Below is a small trained network, with its code and all its weights. Each question gives an input and a class and asks what happens when units are switched off, that is, made to give their printed mean instead of their output.

import numpy as np


def w(rows, s, z=0):
    codes = np.array(rows[::2]) - 128.0
    scale = np.full(codes.shape[1], s)
    scale[-1] = z or s
    return codes * scale


def f(y):
    return y / 2 * (1 + np.tanh(0.7978845608 * (y + 0.044715 * y**3)))


def log_softmax(a):
    a = a - a.max(-1, keepdims=True)
    return a - np.log(np.exp(a).sum(-1, keepdims=True))


def net(x, mask):
    res = np.array(x, float).reshape(1, 4) / 4 @ E
    y = f(res @ A[0][:, :-1].T + A[0][:, -1])
    res = res + np.where(mask, y, B[0][:, -1]) @ B[0][:, :-1]
    return log_softmax(res[-1] @ U[:, :-1].T + U[:, -1])


A, B = {}, {}
E = w([
[51,101,126,71,157,170],'x0',
[80,133,35,136,136,32],'x1',
[140,101,175,75,162,88],'x2',
[105,245,121,98,122,116],'x3',
],0.011)
A[0] = w([
[199,82,159,203,119,163,226],'n1',
[187,71,197,130,103,137,145],'n2',
[92,171,124,71,175,73,221],'n3',
[92,131,126,60,173,33,196],'n4',
[85,94,104,96,141,137,186],'n5',
[152,165,129,198,85,122,176],'n6',
[100,44,108,175,105,157,175],'n7',
[143,70,109,153,162,81,167],'n8',
[122,108,168,34,140,161,200],'n9',
[70,132,154,108,174,214,207],'n10',
[89,122,165,61,127,193,188],'n11',
[61,148,147,90,137,141,202],'n12',
[165,76,120,158,147,132,206],'n13',
[137,146,61,154,171,2,230],'n14',
[168,149,135,180,61,164,224],'n15',
[75,150,110,83,162,177,204],'n16',
[153,161,105,185,90,173,216],'n17',
[96,139,98,222,64,113,229],'n18',
[130,199,97,102,121,88,252],'n19',
[155,223,85,145,91,116,238],'n20',
[162,125,217,109,130,194,244],'n21',
[77,158,138,21,206,123,183],'n22',
[118,201,135,105,85,179,165],'n23',
[126,41,122,154,136,165,247],'n24',
[126,52,86,129,166,76,159],'n25',
[156,191,123,201,79,158,158],'n26',
],0.0097,0.0038)
B[0] = w([
[140,117,195,163,165,206,224],'n1',
[189,103,182,165,171,173,200],'n2',
[196,100,119,47,80,19,200],'n3',
[208,80,111,134,54,1,204],'n4',
[124,98,74,172,137,116,160],'n5',
[71,170,202,84,151,100,185],'n6',
[97,74,112,176,88,171,181],'n7',
[81,134,197,223,118,63,169],'n8',
[146,72,126,142,214,94,189],'n9',
[87,48,65,69,228,137,193],'n10',
[146,85,85,110,215,117,190],'n11',
[118,93,49,36,155,65,172],'n12',
[115,127,180,206,150,161,174],'n13',
[134,118,184,133,23,90,251],'n14',
[116,189,198,103,142,208,201],'n15',
[120,81,59,42,147,119,179],'n16',
[42,175,154,52,149,190,192],'n17',
[67,152,139,118,86,131,203],'n18',
[157,160,146,23,83,94,209],'n19',
[108,188,176,62,98,80,223],'n20',
[161,97,152,86,198,152,238],'n21',
[155,102,98,107,161,36,200],'n22',
[63,134,124,89,155,103,183],'n23',
[92,69,136,192,159,173,199],'n24',
[78,68,157,188,83,81,179],'n25',
[59,209,192,86,140,141,197],'n26',
],0.0066,0.011)
U = w([
[213,118,191,129,180,229,140],'0',
[171,198,64,130,123,168,39],'1',
[73,98,3,104,133,240,132],'2',
[56,114,142,240,106,101,141],'3',
[46,255,185,45,128,152,146],'4',
[214,136,108,72,22,55,141],'5',
[139,108,36,50,207,93,115],'6',
[212,201,23,141,92,204,2],'7',
],0.0073,0.0079)

Each question gives the input, the list of numbers given to net, and the class t.
The units are the neurons (one row each of A and B). Each row of codes is followed by its name. A weight is (code - 128) times the scale printed after its matrix; where a second scale follows, it is the last column's (A, B and U).
mask holds one flag per neuron, in row order. A switched-off neuron (its flag False) gives its mean, the last column of its row in B, instead of its output. The means were averaged over made-up inputs and are rounded, as every weight is.
A unit's drop is (log p(t) with every unit on - log p(t) with that unit switched off) / (log p(t) with every unit on - log p(t) with every unit switched off).
The circuit of an input: a set's keep is (log p(t) with only the set's units on - log p(t) with every unit switched off) / (log p(t) with every unit on - log p(t) with every unit switched off). Starting from the 12 units with the biggest drops (on a tie, the unit counted first), units are removed one at a time, each time the one whose removal leaves the highest keep (on an exact tie, the one counted first), for as long as the keep stays at least 0.8.
units of the circuit, in order: the units of the circuit, biggest drop first
top k neurons: the k neurons with the biggest drops, biggest first
drop when u is switched off: that unit's drop, to one decimal
input [-6,8,1,-5], class 3: units of the circuit, in order -> n8
input [2,6,3,-3], class 5: units of the circuit, in order -> n4; n14
input [6,2,3,-6], class 3: units of the circuit, in order -> n25; n8
input [5,-5,0,-2], class 6: units of the circuit, in order -> n10; n11
input [-6,8,1,-4], class 3: top 2 neurons -> n8; n25
input [-1,3,7,-3], class 5: top 2 neurons -> n4; n1
input [5,3,7,3], class 5: top 3 neurons -> n4; n3; n21
input [-6,-4,5,3], class 0: top 2 neurons -> n2; n18
input [7,-5,4,-5], class 6: top 2 neurons -> n10; n11
input [4,3,4,7], class 5: drop when n3 is switched off -> 0.1
input [7,-7,-8,-2], class 2: drop when n10 is switched off -> 0.1
input [-3,8,4,-5], class 3: drop when n8 is switched off -> 0.5
